-7  -22  -1  -2  7  4
-11  12  51  -30  -1  26
3  -9  -18  10  1  -7
-4  -22  -11  5  6  0
-8  -2  25  -14  3  11
3  2  -8  7  0  -7
0  2  1  3  1  -2
|
4  7  -2  -1  -22  -7
26  -1  -30  51  12  -11
-7  1  10  -18  -9  3
0  6  5  -11  -22  -4
11  3  -14  25  -2  -8
-7  0  7  -8  2  3
-2  1  3  1  2  0

-16  -23
-18  -37
-2  -2
0  3
-35  -58
|
-23  -16
-37  -18
-2  -2
3  0
-58  -35

22  25  2  -2  32  17  16  54  3
16  8  -2  -23  29  31  1  -28  29
|
3  54  16  17  32  -2  2  25  22
29  -28  1  31  29  -23  -2  8  16

-28  28  2  8  26  20  -7  -29  -13  11
-9  -59  26  -14  -3  -4  5  -5  42  0
17  22  -35  -15  28  5  10  -15  -1  5
-11  -11  3  -62  17  -21  -35  -4  -10  -19
-6  -44  23  17  2  5  33  -1  62  2
7  -40  3  -18  9  -4  12  1  36  -2
-24  -11  19  5  17  34  -23  -32  -16  49
-20  18  -12  -14  52  -4  25  -19  41  -28
-20  44  -12  -4  32  9  -13  -12  -25  10
|
11  -13  -29  -7  20  26  8  2  28  -28
0  42  -5  5  -4  -3  -14  26  -59  -9
5  -1  -15  10  5  28  -15  -35  22  17
-19  -10  -4  -35  -21  17  -62  3  -11  -11
2  62  -1  33  5  2  17  23  -44  -6
-2  36  1  12  -4  9  -18  3  -40  7
49  -16  -32  -23  34  17  5  19  -11  -24
-28  41  -19  25  -4  52  -14  -12  18  -20
10  -25  -12  -13  9  32  -4  -12  44  -20

8  -26  -7  30
-23  -7  1  60
-66  -3  41  -17
18  -6  6  14
|
30  -7  -26  8
60  1  -7  -23
-17  41  -3  -66
14  6  -6  18

0  -4  3
0  -2  1
-1  -55  0
|
3  -4  0
1  -2  0
0  -55  -1

-31  1  44  -42  12  -20  32  31  36  -34  20  11
10  12  20  47  32  4  56  21  39  17  3  20
|
11  20  -34  36  31  32  -20  12  -42  44  1  -31
20  3  17  39  21  56  4  32  47  20  12  10

-29  -41  -23  -29  2  2  23  -22  -5  -28
27  -35  34  23  -50  7  -60  0  -21  -44
|
-28  -5  -22  23  2  2  -29  -23  -41  -29
-44  -21  0  -60  7  -50  23  34  -35  27

-66  -39  -36  26  7  -18  -14  34  28
-5  58  12  -1  -22  -56  23  -59  65
|
28  34  -14  -18  7  26  -36  -39  -66
65  -59  23  -56  -22  -1  12  58  -5
---
-6  -39  10  14
42  -14  40  59
17  -30  0  40
|
-6  -14  0

45  -1  -1
16  10  10
9  -60  -60
17  -33  -33
|
45  10  -60

-20  16
24  -1
-16  55
|
-20  -1

1  -42
-27  62
31  34
|
1  62

-41  -59
44  -33
45  19
29  4
13  -65
|
-41  -33

-46  -1  3  52
-48  39  0  33
|
-46  39

-20  -56  63  8  -40
-57  -33  -5  -18  -18
-8  -11  -17  -13  -10
9  0  -32  -9  18
|
-20  -33  -17  -9
---
-20  -6  24  15  -17  -17
-23  -16  -3  -8  -30  -33
32  20  -23  -14  32  32
27  -5  8  7  29  23
-10  1  -4  -14  -8  -55
24  6  -9  -9  30  -28
21  -30  33  24  14  -4
-29  -8  5  0  -31  5
|
-17  -17  15  24  -6  -20
-33  -30  -8  -3  -16  -23
32  32  -14  -23  20  32
23  29  7  8  -5  27
-55  -8  -14  -4  1  -10
-28  30  -9  -9  6  24
-4  14  24  33  -30  21
5  -31  0  5  -8  -29

5  35  -18  -49  -44
-39  -4  -15  7  -12
-18  -7  3  -11  9
-6  3  23  -9  31
1  -6  -8  -2  -9
8  20  -20  -34  -45
66  10  -47  -9  -15
|
-44  -49  -18  35  5
-12  7  -15  -4  -39
9  -11  3  -7  -18
31  -9  23  3  -6
-9  -2  -8  -6  1
-45  -34  -20  20  8
-15  -9  -47  10  66

27  -45
24  -20
51  -2
|
-45  27
-20  24
-2  51

54  41  -28  11  19  -14
41  16  -62  -39  38  -11
12  25  -3  14  -7  12
2  35  22  22  -6  9
|
-14  19  11  -28  41  54
-11  38  -39  -62  16  41
12  -7  14  -3  25  12
9  -6  22  22  35  2

26  -61  19  -20  28  -42  -17
-1  1  0  0  3  -2  2
4  -4  0  -1  -8  5  -6
-6  6  1  1  12  -8  9
3  -3  0  -1  -6  4  -4
-6  6  1  1  12  -8  9
-2  2  0  0  4  -2  3
|
-17  -42  28  -20  19  -61  26
2  -2  3  0  0  1  -1
-6  5  -8  -1  0  -4  4
9  -8  12  1  1  6  -6
-4  4  -6  -1  0  -3  3
9  -8  12  1  1  6  -6
3  -2  4  0  0  2  -2

0  -1  -31  6  16
5  -8  9  -9  39
-1  -1  3  -12  -31
-1  -5  -67  8  -43
-1  -18  72  -10  12
18  -12  -3  -3  -35
22  0  -17  -4  -25
-9  -4  -40  -21  58
-8  -3  20  -5  -40
6  -12  -59  -2  -10
2  -4  51  4  -46
|
16  6  -31  -1  0
39  -9  9  -8  5
-31  -12  3  -1  -1
-43  8  -67  -5  -1
12  -10  72  -18  -1
-35  -3  -3  -12  18
-25  -4  -17  0  22
58  -21  -40  -4  -9
-40  -5  20  -3  -8
-10  -2  -59  -12  6
-46  4  51  -4  2

-21  -3  -8  -29
-2  36  -50  -51
|
-29  -8  -3  -21
-51  -50  36  -2

2  10  -21  0  -48  8
10  -41  19  41  -27  -6
-10  -9  7  16  -36  -15
11  -7  -11  9  -44  12
1  -22  6  42  -27  -12
-7  -8  7  -1  -43  -7
10  11  -32  9  -47  17
-19  5  -11  51  -23  -31
13  9  -31  7  -48  20
|
8  -48  0  -21  10  2
-6  -27  41  19  -41  10
-15  -36  16  7  -9  -10
12  -44  9  -11  -7  11
-12  -27  42  6  -22  1
-7  -43  -1  7  -8  -7
17  -47  9  -32  11  10
-31  -23  51  -11  5  -19
20  -48  7  -31  9  13
---
1  64
9  -29
|
64  1
-29  9

-10  3  41  -20  19  16  27  54
-8  9  -4  -6  4  -2  2  10
|
54  -10  3  41  -20  19  16  27
10  -8  9  -4  -6  4  -2  2

-12  27  -26
11  58  -26
-41  54  -19
|
-26  -12  27
-26  11  58
-19  -41  54

-22  22  -44  -53  30  -43  -41  14  18  0  -22  14  -35
13  -10  45  54  -21  45  31  -6  -11  8  11  -13  36
-1  -36  18  25  -48  18  12  -30  -29  -22  1  -29  8
|
-35  -22  22  -44  -53  30  -43  -41  14  18  0  -22  14
36  13  -10  45  54  -21  45  31  -6  -11  8  11  -13
8  -1  -36  18  25  -48  18  12  -30  -29  -22  1  -29

29  23  44  23  29  34  22  -1  25  22  25  23  21
22  35  13  35  33  18  65  -2  26  16  37  23  21
28  23  30  23  18  28  21  -1  30  25  21  29  23
25  20  29  20  20  21  22  0  28  30  26  35  23
|
21  29  23  44  23  29  34  22  -1  25  22  25  23
21  22  35  13  35  33  18  65  -2  26  16  37  23
23  28  23  30  23  18  28  21  -1  30  25  21  29
23  25  20  29  20  20  21  22  0  28  30  26  35

5  1
-53  -16
24  -47
-11  35
10  11
-33  18
-15  -15
29  -29
43  33
-48  22
36  -12
|
1  5
-16  -53
-47  24
35  -11
11  10
18  -33
-15  -15
-29  29
33  43
22  -48
-12  36
